Read these off the grid that follows.
1) Which number is the entry in the bottom-right corner?
2) Which number is the first entry in reading order?
3) Which number is the 2nd entry from the end, reading row by row?
4) Which number is the second largest entry?
5) Which number is the smallest entry in the first row?
6) Which number is the entry just right of -5?
7) Which number is the largest entry in the first row?
8) Which number is the entry just left of the largest entry?
array([[ 160,   63,  420,   94,  212,  132],
       [  51,  139,   78,  181,  125,  345],
       [  49,  144,  695,  303,  747,  107],
       [ -71,   56,   41,   -2,   67,  -51],
       [  68,   21,  420,  -35,   79,  230],
       [ 153,  -39,  -73,  363, -624,  190],
       [  -5,   26, -277,  103,   22,    2],
       [ 110,  162,  220,  -59,  426,  -20]])
1) -20
2) 160
3) 426
4) 695
5) 63
6) 26
7) 420
8) 303

grid =
[-42 -12 35 31 -16]
[54 -6 -46 59 -21]
[54 -28 -50 35 45]
[-51 52 -10 -41 57]
[15 -16 -20 9 23]
[-45 -33 27 47 -3]
[-23 -3 25 -16 -14]
[-22 12 3 -17 23]
[-49 7 54 26 -38]
[-9 -5 17 -24 26]
Indices start at 1.
The entry at row 3, column 3: -50
The entry just right of -42: -12
The entry directly above 47 -> 9
The entry just right of the largest entry -> -21
What is the bottom-left entry? -9
The entry directly above the largest entry -> 31
The minimum: -51
The entry in row 3 and column 1: 54
The entry just right of 27 -> 47
The entry just right of -49 -> 7
What is the top-left entry? -42
The top-right entry: -16
What is the entry directly below 7? -5
What is the entry at row 2, column 3? -46
The bottom-right entry: 26
The entry directly above 7: 12
What is the entry directly above 27? -20
What is the entry directly above -33? -16
What is the entry at row 2, column 1? 54

Questions about the matrix below. Indices start at 1.
1) What is the entry at row 3, column 1?
2) What is the entry in row 2 and column 3?
3) What is the entry just right of the largest entry?
4) What is the entry at row 1, column 2?
5) What is the entry just left of the largest entry?
6) What is the top entry of the column that holds the largest entry?
7) What is the top-right entry?
[[ 28 -27  -4 -37 -30  -9  11  -4  51 -17   4   1 -11  47]
 [ 30 -24  -7 -36 -30  -7  13  -4  49 -17   8   0 -10  44]
 [ 29 -28 -21 -29 -28  -7  18 -14  53 -31  12 -23  29  21]
 [ 27 -28  -4 -38 -30 -10  13  -4  51 -17   3  -1  -9  49]
 [ 28 -28  -4 -38 -30 -11  13  -4  51 -17   3  -1  -8  48]
 [ 25 -27 -20 -26 -24  -7  17 -15  47 -31  11 -26  33  14]
 [ 25 -27 -19 -25 -24  -7  17 -15  47 -31  12 -26  34  15]
 [ 29 -28 -20 -33 -26  -5  17 -15  49 -31  13 -25  27  18]
 [ 30 -24  -7 -35 -30  -7  12  -4  49 -17   9   2 -10  45]
 [ 24 -27 -19 -26 -23  -7  16 -15  46 -31  11 -26  33  13]
 [ 28 -28 -21 -32 -27  -6  17 -13  51 -30  12 -24  27  17]
 [ 31 -24  -9 -36 -30  -7  13  -4  49 -17  10   0  -9  43]
 [ 28 -29  -5 -38 -31 -11  14  -4  51 -17   3  -2  -8  48]
 [ 29 -28 -20 -31 -26  -7  18 -14  52 -31  13 -23  29  19]]
1) 29
2) -7
3) -31
4) -27
5) -14
6) 51
7) 47

Questions about the table below.
1) Give the 2nd largest entry.
2) Give the entry just right of the smallest entry.
3) Give the entry just right of the largest entry.
4) Give the entry just right of -10.
((0, 1, 5, 18, -6, 13), (-5, 9, 30, 1, 18, 2), (23, 5, -4, -7, -20, 3), (-6, -13, 0, 13, -15, 18), (1, 9, -14, 6, -11, 11), (-31, 2, -10, -1, 11, -6))
1) 23
2) 2
3) 1
4) -1

Read these off the grid that follows.
1) Which number is the first entry in reading order?
2) Which number is the smallest entry in the first column?
3) Which number is the bottom entry of the column that holds the largest entry?
4) Which number is the last entry, reading row by row?
5) Which number is the entry just right of 30?
6) Which number is the top entry of the column that holds the largest entry?
7) Which number is the entry just left of 74?
8) Which number is the entry just left of the largest entry?
33,262,533,-330,-405,162,260,-84,184
104,87,-69,276,271,30,58,190,-560
-50,371,682,-186,-118,1,-19,-160,-135
-86,339,699,-221,-78,-18,-108,-140,32
96,31,-96,336,402,-47,-126,182,-366
-68,343,593,-316,-360,196,361,-228,23
-286,423,737,-468,-403,431,512,-416,428
-50,327,486,-62,11,74,59,-84,-348
1) 33
2) -286
3) 486
4) -348
5) 58
6) 533
7) 11
8) 423
